Below is a small trained network, with its code and all its weights. Each question gives an input and a target symbol and asks what happens when units are switched off, that is, made to give their printed mean instead of their output.

import numpy as np


def w(rows, s, z=0):
    codes = np.array(rows[::2]) - 128.0
    scale = np.full(codes.shape[1], s)
    scale[-1] = z or s
    return codes * scale


def f(y):
    return y / 2 * (1 + np.tanh(0.7978845608 * (y + 0.044715 * y**3)))


def softmax(a):
    e = np.exp(a - a.max(-1, keepdims=True))
    return e / e.sum(-1, keepdims=True)


def log_softmax(a):
    a = a - a.max(-1, keepdims=True)
    return a - np.log(np.exp(a).sum(-1, keepdims=True))


def net(x, mask):
    ids = ['ΓΔΛΩαβθμξπστφψ'.index(c) for c in x.split()]
    T = len(ids)
    res = E[ids] + P[:T]
    u = 0
    for l in range(2):
        r = res
        for j in range(2):
            rows = slice(4 * j, 4 * j + 4)
            q, k, v = (r @ M[l][rows].T for M in (Q, K, V))
            z = softmax(np.where(np.tri(T) > 0, q @ k.T / 4**0.5, -1e9)) @ v
            o = O[l][rows]
            res = res + np.where(mask[u + j], z, o[:, -1]) @ o[:, :-1]
        u += 2
        y = f(res @ A[l][:, :-1].T + A[l][:, -1])
        res = res + np.where(mask[u : u + 8], y, B[l][:, -1]) @ B[l][:, :-1]
        u += 8
    return log_softmax(res[-1] @ U[:, :-1].T + U[:, -1])


Q, K, V, O, A, B = {}, {}, {}, {}, {}, {}
E = w([
[75,149,106,103,138,206,37,104,155],'Γ',
[101,76,97,121,78,99,134,157,111],'Δ',
[114,138,54,154,109,112,162,129,183],'Λ',
[117,82,140,144,152,64,41,143,170],'Ω',
[114,160,102,90,127,140,121,148,200],'α',
[90,139,102,124,73,118,132,70,84],'β',
[100,118,252,81,110,48,114,111,115],'θ',
[134,141,146,198,99,51,135,117,160],'μ',
[66,146,131,108,167,149,139,170,66],'ξ',
[157,144,67,137,154,85,231,175,166],'π',
[117,123,27,118,107,99,70,112,128],'σ',
[114,70,139,102,75,110,161,55,191],'τ',
[182,151,155,190,142,162,145,144,100],'φ',
[91,101,118,141,179,168,176,184,179],'ψ',
],0.025)
P = w([
[56,83,148,123,128,166,158,137,152],'0',
[9,84,176,175,168,125,135,155,128],'1',
[38,93,147,178,146,131,96,143,126],'2',
[65,101,135,162,120,136,92,142,132],'3',
[83,108,122,151,105,138,83,135,136],'4',
[102,114,115,140,98,140,76,133,139],'5',
[111,117,106,132,95,137,72,130,137],'6',
[122,111,97,122,95,135,75,129,136],'7',
[136,109,95,116,89,134,67,134,137],'8',
[141,113,89,111,84,130,71,133,136],'9',
[150,113,86,103,84,129,70,138,128],'10',
[158,113,83,101,77,128,71,139,135],'11',
[165,115,84,88,76,123,82,146,137],'12',
[171,109,79,80,70,118,83,147,136],'13',
],0.012)
Q[0] = w([
[104,91,139,74,224,145,62,178,207],'0.h1',
[109,132,97,110,48,254,81,133,81],'0.h1',
[176,113,40,168,193,138,83,170,222],'0.h1',
[179,105,107,37,115,107,201,73,150],'0.h1',
[82,56,121,207,92,53,98,93,184],'0.h2',
[54,201,147,95,164,140,173,97,86],'0.h2',
[170,79,156,115,159,82,148,185,141],'0.h2',
[143,114,183,100,195,122,29,114,146],'0.h2',
],0.0071)
K[0] = w([
[95,110,132,2,162,56,55,200,197],'0.h1',
[159,94,87,62,139,200,139,126,53],'0.h1',
[244,127,45,92,223,76,127,153,216],'0.h1',
[145,89,102,117,69,56,161,57,123],'0.h1',
[116,75,70,109,55,21,124,143,185],'0.h2',
[45,182,109,82,165,134,153,127,108],'0.h2',
[139,127,152,101,145,126,150,183,154],'0.h2',
[129,136,156,41,180,146,28,108,156],'0.h2',
],0.0066)
V[0] = w([
[70,123,143,175,151,45,158,88,134],'0.h1',
[117,172,106,151,186,91,139,117,101],'0.h1',
[202,118,239,172,196,110,125,120,139],'0.h1',
[140,176,46,109,235,213,70,234,96],'0.h1',
[105,59,62,183,124,42,90,33,148],'0.h2',
[253,106,133,216,153,224,105,63,72],'0.h2',
[187,138,162,105,54,125,91,128,105],'0.h2',
[106,143,110,129,215,102,123,35,21],'0.h2',
],0.0056)
O[0] = w([
[210,132,127,125,96,116,119,115,100,179],'0.h1',
[168,123,136,103,120,150,126,146,125,131],'0.h1',
[123,121,75,85,88,199,99,128,165,143],'0.h1',
[61,170,163,74,89,116,211,199,187,116],'0.h1',
[49,100,180,145,172,139,145,170,127,254],'0.h2',
[159,63,70,158,104,214,78,3,181,95],'0.h2',
[101,97,87,185,149,154,126,151,84,102],'0.h2',
[203,166,99,114,117,54,112,157,102,68],'0.h2',
],0.006,0.0044)
A[0] = w([
[108,133,121,110,147,164,133,161,192,1],'0.n1',
[138,121,130,174,161,153,150,157,102,70],'0.n2',
[134,75,107,77,98,77,165,162,110,67],'0.n3',
[161,127,101,170,114,138,76,78,127,136],'0.n4',
[147,181,111,59,131,144,164,156,123,105],'0.n5',
[130,122,148,137,160,139,82,103,66,82],'0.n6',
[165,171,139,151,185,117,157,167,98,108],'0.n7',
[126,94,6,59,64,166,127,73,165,135],'0.n8',
],0.013,0.0052)
B[0] = w([
[154,91,143,24,95,108,137,59,149,143],'0.n1',
[146,145,237,95,125,153,134,165,117,167],'0.n2',
[127,86,115,174,137,149,32,98,62,191],'0.n3',
[191,128,83,109,78,28,74,152,89,254],'0.n4',
[185,204,118,154,104,41,37,171,121,154],'0.n5',
[115,152,125,34,90,111,164,190,145,150],'0.n6',
[55,10,178,99,79,114,142,150,131,159],'0.n7',
[2,74,104,89,108,111,225,213,161,234],'0.n8',
],0.0083,0.0057)
Q[1] = w([
[166,144,59,101,185,122,134,82,152],'1.h1',
[74,124,255,101,96,136,94,248,90],'1.h1',
[189,114,29,182,172,142,188,69,131],'1.h1',
[232,165,15,99,161,188,107,4,115],'1.h1',
[16,43,126,108,39,113,165,200,176],'1.h2',
[172,156,233,106,171,158,83,121,81],'1.h2',
[115,198,163,98,192,141,110,122,42],'1.h2',
[152,233,184,144,226,122,136,52,80],'1.h2',
],0.0081)
K[1] = w([
[82,133,108,90,100,118,127,140,160],'1.h1',
[199,134,173,155,166,211,67,175,98],'1.h1',
[57,128,117,153,136,88,138,130,145],'1.h1',
[53,92,146,61,107,33,147,116,88],'1.h1',
[244,160,80,101,146,130,50,105,119],'1.h2',
[62,169,156,163,71,70,143,116,109],'1.h2',
[84,96,156,161,109,100,98,152,175],'1.h2',
[85,128,128,138,105,116,180,178,146],'1.h2',
],0.011)
V[1] = w([
[89,130,68,109,63,121,111,106,107],'1.h1',
[153,99,172,125,127,209,149,194,161],'1.h1',
[166,168,74,148,150,145,97,139,103],'1.h1',
[97,137,189,142,178,62,8,81,169],'1.h1',
[75,96,228,149,202,131,254,206,145],'1.h2',
[168,146,183,110,96,192,143,136,106],'1.h2',
[99,83,71,96,62,129,109,145,159],'1.h2',
[143,132,138,168,184,189,116,163,134],'1.h2',
],0.0062)
O[1] = w([
[117,82,128,75,115,154,69,138,109,100],'1.h1',
[101,117,111,202,207,119,188,112,153,254],'1.h1',
[66,123,124,176,141,142,142,160,61,105],'1.h1',
[163,74,128,35,70,144,3,168,62,83],'1.h1',
[143,78,102,134,142,187,98,85,70,80],'1.h2',
[153,56,139,40,18,183,53,181,101,167],'1.h2',
[121,187,101,171,173,126,123,145,137,170],'1.h2',
[166,144,141,66,28,76,44,176,129,114],'1.h2',
],0.006,0.0051)
A[1] = w([
[61,133,145,96,206,125,161,95,193,1],'1.n1',
[111,108,182,71,206,198,190,132,208,94],'1.n2',
[96,120,67,34,73,72,56,173,205,134],'1.n3',
[138,70,208,126,99,117,76,122,155,98],'1.n4',
[108,119,207,124,155,66,195,123,167,103],'1.n5',
[87,114,64,43,119,73,153,106,120,80],'1.n6',
[225,151,254,100,114,149,85,108,86,86],'1.n7',
[118,117,182,111,39,141,86,49,87,125],'1.n8',
],0.0099,0.009)
B[1] = w([
[180,114,198,219,122,194,153,179,41,149],'1.n1',
[112,173,13,15,66,109,85,166,162,159],'1.n2',
[153,149,127,158,222,181,168,59,80,247],'1.n3',
[187,92,112,132,197,145,112,254,156,159],'1.n4',
[104,85,67,140,129,125,141,65,150,187],'1.n5',
[197,150,162,147,46,90,48,110,170,171],'1.n6',
[12,229,194,241,151,14,162,146,226,150],'1.n7',
[108,67,167,69,51,184,159,96,148,154],'1.n8',
],0.0077,0.015)
U = w([
[109,137,193,105,156,104,162,130,136,93],'Γ',
[96,138,145,125,146,183,81,112,135,115],'Δ',
[141,118,108,88,137,97,107,171,142,108],'Λ',
[163,144,96,196,53,62,1,196,178,179],'Ω',
[27,121,103,140,182,148,194,121,142,225],'α',
[248,91,89,120,144,67,186,164,21,122],'β',
[101,189,140,112,146,114,147,199,56,124],'θ',
[112,129,155,121,56,118,145,98,66,135],'μ',
[127,109,141,140,198,145,93,137,136,32],'ξ',
[147,52,169,124,135,142,118,100,151,69],'π',
[95,75,120,163,104,169,90,181,75,4],'σ',
[213,143,219,190,132,206,217,155,77,184],'τ',
[87,143,39,155,157,58,41,87,116,129],'φ',
[165,161,148,113,176,114,121,89,142,116],'ψ',
],0.0076,0.0041)

Each question gives the input, a string of symbols that net reads in full, and the target symbol t.
The units are the heads (4 rows each of Q, K, V and O) and the neurons (one row each of A and B). Each row of codes is followed by its name. A weight is (code - 128) times the scale printed after its matrix; where a second scale follows, it is the last column's (O, A, B and U).
mask holds one flag per unit, layer by layer, with each layer's heads first. A switched-off unit (its flag False) gives its mean, the last column of its rows in O or B, instead of its output. The means were averaged over made-up inputs and are rounded, as every weight is.
A unit's drop is (log p(t) with every unit on - log p(t) with that unit switched off) / (log p(t) with every unit on - log p(t) with every unit switched off).
The circuit of an input: a set's keep is (log p(t) with only the set's units on - log p(t) with every unit switched off) / (log p(t) with every unit on - log p(t) with every unit switched off). Starting from the 12 units with the biggest drops (on a tie, the unit counted first), units are removed one at a time, each time the one whose removal leaves the highest keep (on an exact tie, the one counted first), for as long as the keep stays at least 0.8.
units of the circuit, in order: the units of the circuit, biggest drop first
most important unit: the unit with the biggest drop
top k neurons: the k neurons with the biggest drops, biggest first
k most important neurons of layer l: the k neurons of layer l with the biggest drops, biggest first
heads that matter: for each layer, one digit per head in row order, 1 if its drop is at least 0.15 and else 0, layers parted by /
input μ π ξ ξ μ β σ μ φ, target α: most important neuron of layer 1 -> (1.n5)
input μ φ β θ φ ξ β β Λ Ω Ω Ω, target ξ: units of the circuit, in order -> (1.n3; 1.n4)
input μ τ ξ Λ ξ ξ β φ Ω α Ω μ, target φ: units of the circuit, in order -> (0.n7; 1.h2; 1.n5)
input τ φ β φ φ τ φ π Ω Λ φ, target β: top 4 neurons -> (0.n8; 0.n4; 1.n3; 1.n7)
input θ β μ φ φ ψ, target Λ: units of the circuit, in order -> (1.n2; 0.n1)
input Γ φ φ Λ φ θ, target α: heads that matter -> 00 / 00
input φ α Λ μ φ β, target μ: top 4 neurons -> (0.n8; 1.n6; 1.n8; 1.n4)
input μ φ φ φ ψ β β φ Δ β φ Γ, target α: 2 most important neurons of layer 1 -> (1.n3; 1.n2)
input μ φ τ μ φ φ Γ φ φ π Δ, target α: top 2 neurons -> (0.n4; 1.n3)
input μ ψ φ μ Δ, target α: heads that matter -> 10 / 11
input θ Λ μ θ θ φ σ, target α: top 2 neurons -> (0.n7; 0.n4)
input Δ Ω μ σ θ β ξ, target θ: heads that matter -> 11 / 10
input Ω μ Γ φ ξ Ω Δ π Δ φ φ, target Ω: heads that matter -> 01 / 10
input φ σ μ Γ ψ β μ ψ Δ ψ β β, target Ω: most important unit -> 1.n6
input φ π φ τ, target π: top 2 neurons -> (0.n8; 1.n8)
input τ τ Ω π μ φ β Δ θ μ, target φ: heads that matter -> 11 / 11
input σ ψ Ω φ Ω σ τ, target α: top 2 neurons -> (0.n7; 1.n5)
input μ Δ α φ μ β, target α: 3 most important neurons of layer 0 -> (0.n4; 0.n5; 0.n3)
input ξ φ Γ ψ φ φ π τ Λ μ, target α: heads that matter -> 01 / 00
input φ φ π, target β: heads that matter -> 11 / 01
input β μ Δ, target σ: most important unit -> 1.h1
input π β Ω Λ α Γ φ Λ τ, target α: 2 most important neurons of layer 1 -> (1.n5; 1.n1)
input τ τ μ φ μ β, target α: heads that matter -> 10 / 11
input β β μ μ φ φ φ Δ Λ φ Λ, target α: top 3 neurons -> (0.n4; 1.n3; 0.n8)
input φ φ Ω ξ, target θ: units of the circuit, in order -> (0.h2; 0.n5; 0.h1)
input μ φ ξ Ω, target α: top 2 neurons -> (1.n5; 1.n6)
input θ Λ φ, target α: top neuron -> (1.n2)
input φ ξ φ ψ α, target ψ: heads that matter -> 11 / 01
input τ φ σ Λ φ ψ, target Λ: heads that matter -> 00 / 01
